Here is a tiny trained network, its code and every weight. The questions are about switching its units off for an input and a target symbol, where a switched-off unit gives its printed mean instead of its output.

import numpy as np


def w(rows, s, z=0):
    codes = np.array(rows[::2]) - 128.0
    scale = np.full(codes.shape[1], s)
    scale[-1] = z or s
    return codes * scale


def f(y):
    return np.maximum(y, 0)


def softmax(a):
    e = np.exp(a - a.max(-1, keepdims=True))
    return e / e.sum(-1, keepdims=True)


def log_softmax(a):
    a = a - a.max(-1, keepdims=True)
    return a - np.log(np.exp(a).sum(-1, keepdims=True))


def net(x, mask):
    ids = ['βδεηθλμξπστφψω'.index(c) for c in x.split()]
    T = len(ids)
    res = E[ids] + P[:T]
    u = 0
    for l in range(2):
        r = res
        for j in range(2):
            rows = slice(2 * j, 2 * j + 2)
            q, k, v = (r @ M[l][rows].T for M in (Q, K, V))
            z = softmax(np.where(np.tri(T) > 0, q @ k.T / 2**0.5, -1e9)) @ v
            o = O[l][rows]
            res = res + np.where(mask[u + j], z, o[:, -1]) @ o[:, :-1]
        u += 2
        y = f(res @ A[l][:, :-1].T + A[l][:, -1])
        res = res + np.where(mask[u : u + 4], y, B[l][:, -1]) @ B[l][:, :-1]
        u += 4
    return log_softmax(res[-1] @ U[:, :-1].T + U[:, -1])


Q, K, V, O, A, B = {}, {}, {}, {}, {}, {}
E = w([
[120,28,143],'β',
[121,154,117],'δ',
[192,202,64],'ε',
[32,153,1],'η',
[80,99,126],'θ',
[64,152,88],'λ',
[69,110,133],'μ',
[87,205,105],'ξ',
[78,82,137],'π',
[109,64,128],'σ',
[126,172,82],'τ',
[158,175,112],'φ',
[145,230,81],'ψ',
[124,117,103],'ω',
],0.016)
P = w([
[74,112,10],'0',
[144,92,65],'1',
[147,88,56],'2',
[146,88,56],'3',
[146,87,50],'4',
[145,87,45],'5',
],0.013)
Q[0] = w([
[100,148,111],'L0H0',
[78,124,3],'L0H0',
[137,133,72],'L0H1',
[181,74,81],'L0H1',
],0.021)
K[0] = w([
[79,110,145],'L0H0',
[4,105,48],'L0H0',
[26,131,56],'L0H1',
[16,105,117],'L0H1',
],0.015)
V[0] = w([
[89,213,81],'L0H0',
[109,9,130],'L0H0',
[198,92,92],'L0H1',
[180,185,150],'L0H1',
],0.014)
O[0] = w([
[68,108,37,252],'L0H0',
[108,183,255,169],'L0H0',
[194,240,117,125],'L0H1',
[189,112,83,13],'L0H1',
],0.013,0.014)
A[0] = w([
[207,111,96,208],'L0N0',
[107,75,150,217],'L0N1',
[226,218,142,75],'L0N2',
[255,67,131,7],'L0N3',
],0.0099,0.014)
B[0] = w([
[134,213,126,155],'L0N0',
[133,215,114,252],'L0N1',
[104,88,52,133],'L0N2',
[148,2,131,128],'L0N3',
],0.015,0.013)
Q[1] = w([
[210,4,122],'L1H0',
[64,181,87],'L1H0',
[95,46,148],'L1H1',
[152,230,174],'L1H1',
],0.015)
K[1] = w([
[248,41,214],'L1H0',
[34,196,162],'L1H0',
[219,120,192],'L1H1',
[74,241,139],'L1H1',
],0.013)
V[1] = w([
[12,70,218],'L1H0',
[171,241,249],'L1H0',
[184,133,248],'L1H1',
[177,213,153],'L1H1',
],0.011)
O[1] = w([
[5,147,195,136],'L1H0',
[151,157,251,68],'L1H0',
[150,120,252,2],'L1H1',
[225,162,196,121],'L1H1',
],0.013,0.045)
A[1] = w([
[116,47,39,15],'L1N0',
[187,103,254,70],'L1N1',
[249,75,184,8],'L1N2',
[180,108,29,40],'L1N3',
],0.0089,0.013)
B[1] = w([
[180,134,202,254],'L1N0',
[165,133,25,158],'L1N1',
[62,7,166,136],'L1N2',
[92,116,174,250],'L1N3',
],0.011,0.12)
U = w([
[142,93,62,92],'β',
[122,118,97,220],'δ',
[171,162,165,13],'ε',
[108,107,144,32],'η',
[119,139,199,68],'θ',
[95,91,68,122],'λ',
[109,159,113,102],'μ',
[108,91,183,15],'ξ',
[147,193,159,61],'π',
[158,185,84,196],'σ',
[129,116,153,209],'τ',
[152,142,130,248],'φ',
[137,116,199,22],'ψ',
[134,163,8,139],'ω',
],0.013,0.014)

Each question gives the input, a string of symbols that net reads in full, and the target symbol t.
The units are the heads (2 rows each of Q, K, V and O) and the neurons (one row each of A and B). Each row of codes is followed by its name. A weight is (code - 128) times the scale printed after its matrix; where a second scale follows, it is the last column's (O, A, B and U).
mask holds one flag per unit, layer by layer, with each layer's heads first. A switched-off unit (its flag False) gives its mean, the last column of its rows in O or B, instead of its output. The means were averaged over made-up inputs and are rounded, as every weight is.
A unit's drop is (log p(t) with every unit on - log p(t) with that unit switched off) / (log p(t) with every unit on - log p(t) with every unit switched off).
The circuit of an input: a set's keep is (log p(t) with only the set's units on - log p(t) with every unit switched off) / (log p(t) with every unit on - log p(t) with every unit switched off). Starting from all 12 units, units are removed one at a time, each time the one whose removal leaves the highest keep (on an exact tie, the one counted first), for as long as the keep stays at least 0.8.
units of the circuit, in order: the units of the circuit, biggest drop first
k most important neurons: the k neurons with the biggest drops, biggest first
k most important neurons of layer l: the k neurons of layer l with the biggest drops, biggest first
input ε π ω π π, target ε: units of the circuit, in order	[L1H0, L0N0, L0H1]
input ω ω δ ω β, target ω: units of the circuit, in order	[L1N0, L1N3]
input σ π ω τ σ δ, target σ: 4 most important neurons	[L1N1, L1N0, L1N3, L0N1]
input ε φ β μ, target ε: 4 most important neurons	[L1N3, L1N0, L0N1, L0N0]
input φ λ ε η τ, target λ: units of the circuit, in order	[L1N1, L0H0, L1H1]
input σ ε τ τ θ, target σ: 2 most important neurons	[L1N1, L1N0]
input ω τ δ ψ μ π, target ω: most important neuron of layer 0	[L0N1]
input θ μ ω π θ, target θ: 2 most important neurons	[L1N1, L0N0]
input ε λ ξ, target ε: 3 most important neurons	[L1N0, L0N0, L1N3]
input θ ψ β, target θ: units of the circuit, in order	[L0H0, L1H0]
input ξ θ ξ ω τ, target ξ: 3 most important neurons of layer 1	[L1N0, L1N3, L1N1]
input φ θ φ λ φ ω, target φ: 3 most important neurons	[L0N0, L1N3, L1N1]
input ψ δ σ π, target ψ: 3 most important neurons of layer 1	[L1N0, L1N3, L1N1]
input ω ω ψ, target ω: units of the circuit, in order	[L1N0]
input ξ τ ω ψ φ ψ, target ξ: 3 most important neurons of layer 1	[L1N0, L1N3, L1N1]
input ε θ π ω τ, target ε: units of the circuit, in order	[L1H0, L0H1, L0N0]
input β β δ ω λ, target β: 3 most important neurons of layer 1	[L1N1, L1N2, L1N0]
input λ σ ξ ε τ, target λ: units of the circuit, in order	[L1N1, L0H0, L1H0]
input φ λ ξ, target φ: 2 most important neurons	[L0N0, L1N3]
input ω π ε μ λ, target ω: units of the circuit, in order	[L1N3]
input δ θ η λ, target λ: 2 most important neurons of layer 1	[L1N1, L1N3]
input φ ω σ λ, target φ: 3 most important neurons	[L0N0, L1N3, L1N1]
input ε σ ξ, target ε: 3 most important neurons	[L1N0, L1N3, L0N0]
input ε ω φ τ, target ε: 4 most important neurons	[L1N0, L1N3, L0N0, L1N1]
input μ σ φ θ ω, target μ: 2 most important neurons	[L1N0, L1N3]
input ω δ ω ξ θ ε, target ω: 3 most important neurons	[L1N0, L1N3, L0N1]
input ξ λ μ ε λ, target ξ: most important neuron of layer 1	[L1N0]
